Below is a small trained network, with its code and all its weights. Each question gives an input and a target symbol and asks what happens when units are switched off, that is, made to give their printed mean instead of their output.

import numpy as np


def w(rows, s, z=0):
    codes = np.array(rows[::2]) - 128.0
    scale = np.full(codes.shape[1], s)
    scale[-1] = z or s
    return codes * scale


def f(y):
    return y / 2 * (1 + np.tanh(0.7978845608 * (y + 0.044715 * y**3)))


def softmax(a):
    e = np.exp(a - a.max(-1, keepdims=True))
    return e / e.sum(-1, keepdims=True)


def log_softmax(a):
    a = a - a.max(-1, keepdims=True)
    return a - np.log(np.exp(a).sum(-1, keepdims=True))


def net(x, mask):
    ids = ['Ψαβζημω'.index(c) for c in x.split()]
    T = len(ids)
    res = E[ids] + P[:T]
    r = res
    for j in range(3):
        rows = slice(2 * j, 2 * j + 2)
        q, k, v = (r @ M[0][rows].T for M in (Q, K, V))
        z = softmax(np.where(np.tri(T) > 0, q @ k.T / 2**0.5, -1e9)) @ v
        o = O[0][rows]
        res = res + np.where(mask[j], z, o[:, -1]) @ o[:, :-1]
    y = f(res @ A[0][:, :-1].T + A[0][:, -1])
    res = res + np.where(mask[3:19], y, B[0][:, -1]) @ B[0][:, :-1]
    return log_softmax(res[-1] @ U[:, :-1].T + U[:, -1])


Q, K, V, O, A, B = {}, {}, {}, {}, {}, {}
E = w([
[134,154,156],'Ψ',
[96,3,216],'α',
[127,99,131],'β',
[144,152,104],'ζ',
[90,21,149],'η',
[128,133,92],'μ',
[140,174,73],'ω',
],0.016)
P = w([
[238,93,23],'0',
[71,76,123],'1',
[120,196,102],'2',
[237,101,166],'3',
[30,86,158],'4',
[112,202,123],'5',
[240,97,199],'6',
[11,87,181],'7',
[105,206,137],'8',
[246,95,200],'9',
],0.012)
Q[0] = w([
[128,68,86],'H1',
[2,138,142],'H1',
[96,103,100],'H2',
[24,210,198],'H2',
[156,100,194],'H3',
[79,157,123],'H3',
],0.022)
K[0] = w([
[196,104,150],'H1',
[102,180,250],'H1',
[147,114,177],'H2',
[4,211,204],'H2',
[244,105,149],'H3',
[98,125,142],'H3',
],0.02)
V[0] = w([
[136,225,105],'H1',
[101,5,50],'H1',
[76,117,12],'H2',
[194,146,86],'H2',
[35,172,179],'H3',
[144,111,159],'H3',
],0.016)
O[0] = w([
[98,214,164,17],'H1',
[92,113,21,253],'H1',
[50,153,132,143],'H2',
[132,146,229,104],'H2',
[132,120,3,47],'H3',
[112,162,142,157],'H3',
],0.011,0.017)
A[0] = w([
[137,145,156,58],'N1',
[162,141,100,149],'N2',
[128,207,97,56],'N3',
[144,183,154,130],'N4',
[144,102,148,77],'N5',
[58,55,159,77],'N6',
[141,200,93,254],'N7',
[204,121,174,97],'N8',
[249,105,151,58],'N9',
[26,162,118,48],'N10',
[102,122,99,176],'N11',
[184,142,171,15],'N12',
[148,141,178,200],'N13',
[30,108,140,148],'N14',
[117,29,173,103],'N15',
[69,162,127,237],'N16',
],0.014,0.0071)
B[0] = w([
[108,156,100,138],'N1',
[146,159,171,145],'N2',
[107,166,2,136],'N3',
[137,174,112,146],'N4',
[97,116,99,143],'N5',
[215,157,103,231],'N6',
[144,95,210,148],'N7',
[86,142,43,141],'N8',
[189,145,80,141],'N9',
[195,201,140,148],'N10',
[103,147,143,184],'N11',
[95,146,102,137],'N12',
[166,82,168,161],'N13',
[90,107,103,189],'N14',
[79,148,153,251],'N15',
[111,57,152,156],'N16',
],0.023,0.027)
U = w([
[150,204,151,138],'Ψ',
[248,126,85,153],'α',
[138,238,117,3],'β',
[131,38,136,136],'ζ',
[211,107,147,143],'η',
[86,179,157,176],'μ',
[97,102,83,131],'ω',
],0.012,0.006)

Each question gives the input, a string of symbols that net reads in full, and the target symbol t.
The units are the heads (2 rows each of Q, K, V and O) and the neurons (one row each of A and B). Each row of codes is followed by its name. A weight is (code - 128) times the scale printed after its matrix; where a second scale follows, it is the last column's (O, A, B and U).
mask holds one flag per unit, heads first, then neurons. A switched-off unit (its flag False) gives its mean, the last column of its rows in O or B, instead of its output. The means were averaged over made-up inputs and are rounded, as every weight is.
A unit's drop is (log p(t) with every unit on - log p(t) with that unit switched off) / (log p(t) with every unit on - log p(t) with every unit switched off).
The circuit of an input: a set's keep is (log p(t) with only the set's units on - log p(t) with every unit switched off) / (log p(t) with every unit on - log p(t) with every unit switched off). Starting from the 12 units with the biggest drops (on a tie, the unit counted first), units are removed one at a time, each time the one whose removal leaves the highest keep (on an exact tie, the one counted first), for as long as the keep stays at least 0.8.
circuit, biggest first: the units of the circuit, biggest drop first
unit that matters most: the unit with the biggest drop
k most important neurons: the k neurons with the biggest drops, biggest first
drop when u is switched off: that unit's drop, to one decimal
input Ψ α μ μ, target β: unit that matters most : H1
input μ α Ψ Ψ, target η: 4 most important neurons : N15, N13, N16, N10
input α α β μ ω, target ω: 3 most important neurons : N6, N11, N13
input β α α Ψ, target ζ: circuit, biggest first : N6, N15
input μ Ψ η η ω α μ ω α η, target η: 3 most important neurons : N6, N13, N10
input β μ ω μ, target ζ: circuit, biggest first : N6, N15
input Ψ α β μ η μ ω, target β: circuit, biggest first : H1, N8
input Ψ α μ ζ, target β: 2 most important neurons : N6, N8
input η η μ η ζ ζ μ ω β, target ζ: 4 most important neurons : N6, N15, N16, N7
input α η Ψ, target η: 3 most important neurons : N15, N6, N14
input μ α α Ψ α ζ Ψ ω, target ζ: 3 most important neurons : N6, N15, N7
input η μ μ, target μ: 4 most important neurons : N6, N10, N16, N7
input μ α μ η η Ψ μ μ, target ζ: 3 most important neurons : N6, N15, N16
input μ α α α α α ω, target η: 2 most important neurons : N15, N13
input α μ Ψ Ψ ω, target ζ: 3 most important neurons : N6, N15, N16
input ζ Ψ η ζ, target μ: circuit, biggest first : N6
input α μ α α, target α: 4 most important neurons : N6, N9, N14, N16
input η Ψ ζ β ζ μ η, target ω: 3 most important neurons : N14, N15, N10
input β η μ Ψ Ψ α α μ β ζ, target ζ: drop when N15 is switched off : 0.2
input ζ μ η η η η α α η η, target μ: circuit, biggest first : H2
input η β η β ζ ζ Ψ, target ω: circuit, biggest first : H1, N6
input ω α α α β ζ α, target Ψ: drop when N13 is switched off : 0.4
input ζ α μ β, target μ: drop when N4 is switched off : 0.2
